Below is a small trained network, with its code and all its weights. Each question gives an input and a class and asks what happens when units are switched off, that is, made to give their printed mean instead of their output.

import numpy as np


def w(rows, s, z=0):
    codes = np.array(rows[::2]) - 128.0
    scale = np.full(codes.shape[1], s)
    scale[-1] = z or s
    return codes * scale


def f(y):
    return np.maximum(y, 0)


def log_softmax(a):
    a = a - a.max(-1, keepdims=True)
    return a - np.log(np.exp(a).sum(-1, keepdims=True))


def net(x, mask):
    res = np.array(x, float).reshape(1, 4) / 4 @ E
    y = f(res @ A[0][:, :-1].T + A[0][:, -1])
    res = res + np.where(mask, y, B[0][:, -1]) @ B[0][:, :-1]
    return log_softmax(res[-1] @ U[:, :-1].T + U[:, -1])


A, B = {}, {}
E = w([
[200,130,188,120,140,31,12],'x0',
[147,133,112,237,143,68,81],'x1',
[131,131,72,155,29,78,72],'x2',
[40,127,122,91,144,81,157],'x3',
],0.011)
A[0] = w([
[92,120,104,52,128,192,165,33],'n1',
[6,119,118,112,163,75,138,180],'n2',
[190,123,97,206,120,55,96,251],'n3',
[141,112,179,112,199,171,133,181],'n4',
[154,149,128,142,129,79,101,10],'n5',
[53,134,113,58,105,211,163,252],'n6',
[75,141,134,134,126,69,136,23],'n7',
[166,135,149,81,114,80,92,157],'n8',
[89,127,77,190,3,52,90,178],'n9',
[165,145,135,119,81,163,129,45],'n10',
[97,131,135,198,188,147,162,122],'n11',
[100,124,134,51,75,110,125,141],'n12',
[90,126,109,96,94,91,130,75],'n13',
],0.014,0.0022)
B[0] = w([
[135,168,188,202,116,140,79,211],'n1',
[33,135,157,79,107,92,205,206],'n2',
[182,140,182,215,145,98,114,242],'n3',
[177,154,91,168,148,140,220,194],'n4',
[106,67,154,187,90,121,140,180],'n5',
[178,196,191,137,161,97,139,241],'n6',
[67,102,116,142,105,83,128,161],'n7',
[191,81,115,106,68,109,99,204],'n8',
[191,212,36,253,120,143,143,249],'n9',
[189,75,92,107,119,112,109,153],'n10',
[176,144,69,51,186,170,115,179],'n11',
[142,159,93,65,77,186,151,177],'n12',
[116,170,70,109,121,147,150,162],'n13',
],0.017)
U = w([
[56,149,101,33,66,101,139,135],'0',
[170,106,34,106,104,158,92,119],'1',
[92,159,66,165,172,104,166,172],'2',
[104,89,128,226,120,39,60,2],'3',
[2,137,169,43,183,110,145,187],'4',
[216,170,188,221,138,132,119,208],'5',
[41,82,125,155,150,190,90,32],'6',
[126,2,148,117,77,12,116,39],'7',
],0.0094,0.0034)

Each question gives the input, the list of numbers given to net, and the class t.
The units are the neurons (one row each of A and B). Each row of codes is followed by its name. A weight is (code - 128) times the scale printed after its matrix; where a second scale follows, it is the last column's (A, B and U).
mask holds one flag per neuron, in row order. A switched-off neuron (its flag False) gives its mean, the last column of its row in B, instead of its output. The means were averaged over made-up inputs and are rounded, as every weight is.
A unit's drop is (log p(t) with every unit on - log p(t) with that unit switched off) / (log p(t) with every unit on - log p(t) with every unit switched off).
The circuit of an input: a set's keep is (log p(t) with only the set's units on - log p(t) with every unit switched off) / (log p(t) with every unit on - log p(t) with every unit switched off). Starting from the 12 units with the biggest drops (on a tie, the unit counted first), units are removed one at a time, each time the one whose removal leaves the highest keep (on an exact tie, the one counted first), for as long as the keep stays at least 0.8.
units of the circuit, in order: the units of the circuit, biggest drop first
unit that matters most: the unit with the biggest drop
top k neurons: the k neurons with the biggest drops, biggest first
drop when u is switched off: that unit's drop, to one decimal
input [5,4,-8,8], class 4: top 2 neurons : n9, n2
input [-8,1,8,8], class 2: units of the circuit, in order : n2
input [3,1,8,8], class 2: units of the circuit, in order : n2, n13
input [4,-3,-5,8], class 4: units of the circuit, in order : n9, n2
input [4,1,2,6], class 3: units of the circuit, in order : n6, n7
input [2,5,5,8], class 3: top 2 neurons : n7, n6
input [0,-7,6,8], class 0: top 3 neurons : n2, n12, n3
input [-4,1,6,2], class 2: top 2 neurons : n3, n1
input [3,-3,6,8], class 0: top 2 neurons : n2, n12
input [-8,1,-5,8], class 4: top 2 neurons : n2, n9
input [2,7,-6,4], class 2: drop when n6 is switched off : 0.2
input [-1,2,3,3], class 2: drop when n1 is switched off : 0.2
input [6,-5,2,-1], class 1: drop when n9 is switched off : 0.0
input [-3,4,-8,-8], class 1: drop when n3 is switched off : 0.3
input [0,-5,5,-5], class 1: unit that matters most : n3
